Below are the code and all the weights of a small trained network. Each question names an input and a class and asks about switching units off, where a switched-off unit gives its printed mean instead of its output.

import numpy as np


def w(rows, s, z=0):
    codes = np.array(rows[::2]) - 128.0
    scale = np.full(codes.shape[1], s)
    scale[-1] = z or s
    return codes * scale


def norm(h):
    return h / np.sqrt((h * h).mean(-1, keepdims=True) + 1e-5)


def f(y):
    return y / 2 * (1 + np.tanh(0.7978845608 * (y + 0.044715 * y**3)))


def log_softmax(a):
    a = a - a.max(-1, keepdims=True)
    return a - np.log(np.exp(a).sum(-1, keepdims=True))


def net(x, mask):
    res = np.array(x, float).reshape(1, 7) / 4 @ E
    u = 0
    for l in range(2):
        y = f(norm(res) @ A[l][:, :-1].T + A[l][:, -1])
        res = res + np.where(mask[u : u + 12], y, B[l][:, -1]) @ B[l][:, :-1]
        u += 12
    return log_softmax(norm(res)[-1] @ U[:, :-1].T + U[:, -1])


A, B = {}, {}
E = w([
[202,185,101,131,138,201,99,187,105],'x0',
[83,130,151,45,182,149,198,106,160],'x1',
[107,112,46,76,100,73,143,126,70],'x2',
[109,136,91,108,1,188,118,72,126],'x3',
[151,152,125,97,150,68,153,68,89],'x4',
[106,167,191,119,138,181,173,119,92],'x5',
[146,122,161,178,77,86,151,104,111],'x6',
],0.0058)
A[0] = w([
[105,150,252,213,36,140,129,122,127,115],'0.n0',
[160,131,96,59,113,123,55,173,132,159],'0.n1',
[101,117,152,128,177,50,205,119,90,177],'0.n2',
[125,78,186,133,183,111,104,133,254,100],'0.n3',
[152,75,93,114,137,24,73,190,149,83],'0.n4',
[159,66,106,217,123,100,119,205,116,120],'0.n5',
[117,109,121,208,151,156,74,145,192,131],'0.n6',
[104,155,43,37,111,161,143,186,141,120],'0.n7',
[201,173,118,145,163,197,80,178,102,75],'0.n8',
[108,118,175,70,61,151,130,153,134,3],'0.n9',
[115,177,117,146,188,160,146,100,126,52],'0.n10',
[95,159,178,238,52,213,174,101,163,118],'0.n11',
],0.0079,0.0027)
B[0] = w([
[104,20,85,153,106,213,160,118,95,243],'0.n0',
[89,129,146,149,162,156,130,83,183,200],'0.n1',
[166,80,202,97,101,109,127,97,194,230],'0.n2',
[127,121,136,112,131,90,199,100,159,200],'0.n3',
[90,101,100,208,110,225,118,77,83,201],'0.n4',
[182,146,79,172,255,97,84,84,132,201],'0.n5',
[86,105,146,130,136,43,115,109,113,198],'0.n6',
[83,29,138,117,149,146,125,95,108,226],'0.n7',
[120,185,242,167,107,132,219,177,100,240],'0.n8',
[149,121,79,147,172,164,59,103,115,138],'0.n9',
[147,128,150,105,83,158,122,170,191,142],'0.n10',
[128,98,90,141,87,147,109,71,107,254],'0.n11',
],0.0072,0.0049)
A[1] = w([
[21,175,73,40,194,210,103,118,103,252],'1.n0',
[118,123,108,132,156,204,220,145,129,187],'1.n1',
[116,125,219,133,156,120,213,113,195,155],'1.n2',
[145,130,162,106,80,88,198,87,58,132],'1.n3',
[94,181,93,131,205,147,146,154,199,115],'1.n4',
[181,255,214,191,136,163,152,184,99,110],'1.n5',
[182,250,140,139,150,103,128,181,145,74],'1.n6',
[148,82,118,221,146,97,116,162,154,96],'1.n7',
[123,138,155,242,163,58,97,154,114,171],'1.n8',
[109,78,151,78,72,129,173,132,121,86],'1.n9',
[181,133,39,121,157,56,130,82,176,206],'1.n10',
[187,195,142,195,136,93,74,144,52,183],'1.n11',
],0.0082,0.0034)
B[1] = w([
[131,41,99,172,57,116,137,70,100,223],'1.n0',
[207,89,217,116,118,104,73,97,108,213],'1.n1',
[106,146,128,8,101,86,64,139,72,254],'1.n2',
[70,110,171,113,114,118,77,168,171,186],'1.n3',
[124,124,176,140,71,63,97,105,129,138],'1.n4',
[80,219,117,183,95,134,82,150,206,220],'1.n5',
[140,240,96,217,181,156,160,111,201,149],'1.n6',
[164,89,82,88,121,180,154,105,86,174],'1.n7',
[89,75,29,174,177,110,189,44,144,208],'1.n8',
[141,162,101,140,255,67,115,200,180,190],'1.n9',
[125,94,194,156,48,204,44,162,123,173],'1.n10',
[72,74,62,61,137,98,138,119,183,186],'1.n11',
],0.0073,0.0066)
U = w([
[147,141,73,102,117,142,186,180,140,5],'0',
[164,148,64,104,129,152,155,189,103,8],'1',
[83,64,203,15,122,82,107,95,148,201],'2',
[70,240,51,186,180,114,144,130,210,192],'3',
[103,208,229,135,44,186,92,154,168,181],'4',
[156,168,95,125,127,125,163,167,91,2],'5',
[144,169,69,105,146,137,140,171,78,16],'6',
[103,7,65,191,89,198,135,20,116,201],'7',
],0.012,0.004)

Each question gives the input, the list of numbers given to net, and the class t.
The units are the neurons (one row each of A and B). Each row of codes is followed by its name. A weight is (code - 128) times the scale printed after its matrix; where a second scale follows, it is the last column's (A, B and U).
mask holds one flag per neuron, layer by layer. A switched-off neuron (its flag False) gives its mean, the last column of its row in B, instead of its output. The means were averaged over made-up inputs and are rounded, as every weight is.
A unit's drop is (log p(t) with every unit on - log p(t) with that unit switched off) / (log p(t) with every unit on - log p(t) with every unit switched off).
The circuit of an input: a set's keep is (log p(t) with only the set's units on - log p(t) with every unit switched off) / (log p(t) with every unit on - log p(t) with every unit switched off). Starting from the 12 units with the biggest drops (on a tie, the unit counted first), units are removed one at a time, each time the one whose removal leaves the highest keep (on an exact tie, the one counted first), for as long as the keep stays at least 0.8.
units of the circuit, in order: the units of the circuit, biggest drop first
top k neurons: the k neurons with the biggest drops, biggest first
top k neurons in layer l: the k neurons of layer l with the biggest drops, biggest first
drop of u: that unit's drop, to one decimal
input [6,-3,1,2,6,4,-8], class 4: units of the circuit, in order -> [0.n8]
input [0,3,8,8,8,-7,6], class 2: units of the circuit, in order -> [1.n3 0.n0]
input [4,6,-6,6,5,-2,-7], class 2: units of the circuit, in order -> [0.n4 1.n2]
input [2,0,-8,2,-2,-6,-6], class 2: units of the circuit, in order -> [0.n6 1.n2 0.n3]
input [7,-3,2,-3,6,-1,-8], class 4: units of the circuit, in order -> [0.n8 1.n5]
input [6,-7,-6,-5,2,1,5], class 3: top 2 neurons in layer 0 -> [0.n8 0.n7]
input [-7,1,0,6,4,4,2], class 2: top 2 neurons in layer 1 -> [1.n3 1.n8]
input [5,-2,-2,-6,-5,7,0], class 3: top 2 neurons in layer 1 -> [1.n8 1.n6]
input [6,8,3,0,-5,3,4], class 2: top 2 neurons -> [0.n7 1.n1]
input [4,6,-5,1,7,-6,-1], class 4: top 2 neurons -> [0.n0 1.n8]
input [8,5,-2,-4,-7,-3,-3], class 4: top 2 neurons -> [0.n8 1.n5]
input [-1,-1,-1,-3,-3,8,-4], class 4: top 2 neurons in layer 0 -> [0.n7 0.n8]
input [2,5,-4,-5,-7,6,0], class 4: top 2 neurons in layer 1 -> [1.n5 1.n11]
input [6,-3,-8,4,0,-7,-8], class 3: top neuron in layer 0 -> [0.n8]
input [4,2,0,-2,-6,4,-7], class 4: top 2 neurons in layer 0 -> [0.n8 0.n0]
input [-6,6,1,6,2,-2,-2], class 2: top 4 neurons in layer 0 -> [0.n4 0.n0 0.n11 0.n5]
input [8,-5,0,8,5,7,-3], class 4: drop of 0.n8 -> 0.8
input [4,-1,-8,3,2,5,-2], class 4: drop of 0.n8 -> 1.2
input [7,-7,-2,-4,-5,1,0], class 3: drop of 0.n8 -> 0.1
input [1,4,-2,1,-6,-4,0], class 2: top neuron -> [0.n3]
